Below is a small trained network, with its code and all its weights. Each question gives an input and a class and asks what happens when units are switched off, that is, made to give their printed mean instead of their output.

import numpy as np


def w(rows, s, z=0):
    codes = np.array(rows[::2]) - 128.0
    scale = np.full(codes.shape[1], s)
    scale[-1] = z or s
    return codes * scale


def f(y):
    return y / 2 * (1 + np.tanh(0.7978845608 * (y + 0.044715 * y**3)))


def log_softmax(a):
    a = a - a.max(-1, keepdims=True)
    return a - np.log(np.exp(a).sum(-1, keepdims=True))


def net(x, mask):
    res = np.array(x, float).reshape(1, 8) / 4 @ E
    y = f(res @ A[0][:, :-1].T + A[0][:, -1])
    res = res + np.where(mask, y, B[0][:, -1]) @ B[0][:, :-1]
    return log_softmax(res[-1] @ U[:, :-1].T + U[:, -1])


A, B = {}, {}
E = w([
[131,128,130,129,126,125,131,125,126,129,129,133],'x0',
[131,124,127,127,130,128,125,131,132,124,125,124],'x1',
[123,74,136,59,62,142,161,123,53,100,104,64],'x2',
[128,128,130,126,128,128,127,125,128,130,128,129],'x3',
[28,121,121,119,139,43,160,129,137,81,80,157],'x4',
[131,128,129,127,128,125,124,126,131,124,126,124],'x5',
[137,107,3,115,147,124,111,49,117,135,130,126],'x6',
[128,131,131,126,131,129,130,125,125,127,128,130],'x7',
],0.014)
A[0] = w([
[121,141,220,136,115,132,132,189,135,122,126,129,247],'n0',
[114,127,114,126,142,111,130,117,137,121,125,142,128],'n1',
[129,135,123,140,143,126,125,128,149,137,135,138,172],'n2',
[131,142,125,149,159,122,120,131,154,133,135,148,195],'n3',
[119,122,100,120,138,117,129,107,128,123,118,132,117],'n4',
[123,137,126,139,152,111,122,129,142,133,131,149,157],'n5',
[150,130,110,133,133,145,116,120,124,138,141,127,148],'n6',
[101,129,135,124,130,106,140,137,135,114,114,136,137],'n7',
[124,85,135,77,66,143,152,125,62,108,103,78,167],'n8',
[141,118,135,118,105,151,125,127,112,132,135,106,137],'n9',
[139,133,133,134,130,138,126,136,127,137,135,129,155],'n10',
[136,112,4,116,145,126,119,50,121,130,132,128,168],'n11',
[141,119,104,119,132,134,119,108,118,138,132,123,133],'n12',
[97,122,130,126,130,94,137,130,136,116,106,141,154],'n13',
[135,112,68,120,145,124,123,85,122,133,129,131,161],'n14',
[118,122,109,118,139,113,129,113,132,122,123,137,120],'n15',
[109,115,127,117,121,113,141,129,118,115,112,123,119],'n16',
[28,123,119,121,139,32,151,128,134,91,84,150,168],'n17',
[154,129,131,135,123,153,120,127,128,143,143,122,191],'n18',
[130,105,133,93,93,137,144,125,93,116,115,100,160],'n19',
[130,111,113,107,121,135,132,110,110,124,126,113,116],'n20',
[176,130,132,129,123,179,111,128,122,153,148,118,226],'n21',
[132,128,146,128,114,133,133,133,118,120,128,121,136],'n22',
[131,150,123,150,157,122,113,131,158,138,137,153,214],'n23',
[113,114,127,110,114,117,144,130,112,111,115,118,117],'n24',
],0.016,0.011)
B[0] = w([
[122,132,206,87,130,141,241,205,152,121,132,147,250],'n0',
[118,137,107,143,132,116,118,137,128,143,144,126,147],'n1',
[132,163,121,129,155,126,126,132,144,157,113,124,161],'n2',
[130,189,115,140,168,128,133,143,156,154,114,129,185],'n3',
[115,119,95,143,123,106,106,118,113,139,137,122,151],'n4',
[128,165,113,149,151,120,128,144,144,142,141,131,162],'n5',
[150,136,121,145,138,144,131,104,124,132,107,100,162],'n6',
[90,129,125,138,139,123,131,133,137,110,149,157,157],'n7',
[127,18,137,115,46,136,120,109,76,69,170,133,245],'n8',
[154,111,137,130,104,140,135,131,116,107,146,114,166],'n9',
[154,138,149,107,126,129,137,134,133,140,109,117,149],'n10',
[132,130,28,186,130,124,75,70,94,140,118,91,254],'n11',
[138,129,105,157,130,137,122,97,121,117,123,118,157],'n12',
[97,128,124,139,143,113,131,141,139,114,155,155,168],'n13',
[136,129,69,168,138,121,87,94,104,148,129,101,195],'n14',
[111,132,104,142,123,113,109,133,115,144,141,119,145],'n15',
[95,112,128,115,119,119,118,119,118,110,124,152,149],'n16',
[13,133,112,148,141,79,111,147,140,118,213,172,240],'n17',
[173,132,143,105,132,155,140,128,133,146,100,101,181],'n18',
[144,70,143,120,74,137,122,128,97,86,159,133,197],'n19',
[129,109,113,140,101,132,118,106,117,117,121,125,155],'n20',
[246,133,152,106,133,172,154,123,128,150,89,66,224],'n21',
[129,113,148,117,114,125,136,135,117,120,136,128,147],'n22',
[139,217,128,129,184,131,147,142,158,177,97,122,198],'n23',
[99,96,133,104,116,123,119,117,116,107,118,149,154],'n24',
],0.012,0.023)
U = w([
[199,208,201,25,181,192,220,193,225,201,3,92,234],'0',
[68,206,169,129,195,104,203,215,240,123,169,215,157],'1',
[210,201,86,158,221,206,99,60,130,195,4,63,178],'2',
[78,203,56,191,195,44,64,119,147,185,174,126,97],'3',
[222,61,218,27,47,212,203,189,94,90,141,89,171],'4',
[47,59,202,51,83,111,185,172,116,42,191,204,98],'5',
[225,65,93,156,46,230,92,46,73,81,110,68,72],'6',
[55,61,73,139,67,74,41,67,70,84,171,144,3],'7',
],0.0044,0.002)

Each question gives the input, the list of numbers given to net, and the class t.
The units are the neurons (one row each of A and B). Each row of codes is followed by its name. A weight is (code - 128) times the scale printed after its matrix; where a second scale follows, it is the last column's (A, B and U).
mask holds one flag per neuron, in row order. A switched-off neuron (its flag False) gives its mean, the last column of its row in B, instead of its output. The means were averaged over made-up inputs and are rounded, as every weight is.
A unit's drop is (log p(t) with every unit on - log p(t) with that unit switched off) / (log p(t) with every unit on - log p(t) with every unit switched off).
The circuit of an input: a set's keep is (log p(t) with only the set's units on - log p(t) with every unit switched off) / (log p(t) with every unit on - log p(t) with every unit switched off). Starting from the 12 units with the biggest drops (on a tie, the unit counted first), units are removed one at a time, each time the one whose removal leaves the highest keep (on an exact tie, the one counted first), for as long as the keep stays at least 0.8.
units of the circuit, in order: the units of the circuit, biggest drop first
top k neurons: the k neurons with the biggest drops, biggest first
drop when u is switched off: that unit's drop, to one decimal
input [-2,-3,1,-5,0,-1,-1,-5], class 4: units of the circuit, in order : (n17 n11)
input [6,-1,3,-1,-6,-1,0,-7], class 4: units of the circuit, in order : (n11)
input [4,-1,-1,-5,5,-6,0,-8], class 1: units of the circuit, in order : (n11 n8)
input [6,4,-1,-8,1,2,5,-3], class 3: units of the circuit, in order : (n21 n8)
input [-8,-5,0,0,1,-1,-6,-4], class 1: top 2 neurons : (n8 n21)
input [0,-6,-1,-6,4,8,-1,8], class 1: units of the circuit, in order : (n8 n11)
input [-7,6,-3,0,1,6,0,4], class 1: top 3 neurons : (n11 n21 n14)
input [2,-7,0,-1,1,-3,-6,-2], class 1: top 3 neurons : (n8 n21 n19)
input [1,8,0,1,7,-2,7,-5], class 3: top 2 neurons : (n8 n19)
input [-4,5,-2,6,1,-6,-6,2], class 1: top 2 neurons : (n21 n18)
input [-3,8,-6,-7,2,-7,0,-3], class 1: top 2 neurons : (n11 n14)
input [-7,8,0,-2,-3,7,-7,-3], class 0: top 2 neurons : (n8 n19)
input [8,4,0,3,8,-8,4,-1], class 3: drop when n8 is switched off : 0.9
input [7,-3,0,-2,-5,6,-8,4], class 0: units of the circuit, in order : (n8)
input [-8,-8,6,-7,-6,-6,0,-3], class 4: drop when n11 is switched off : 1.9
input [2,-8,7,-7,4,0,1,6], class 7: drop when n0 is switched off : 2.5
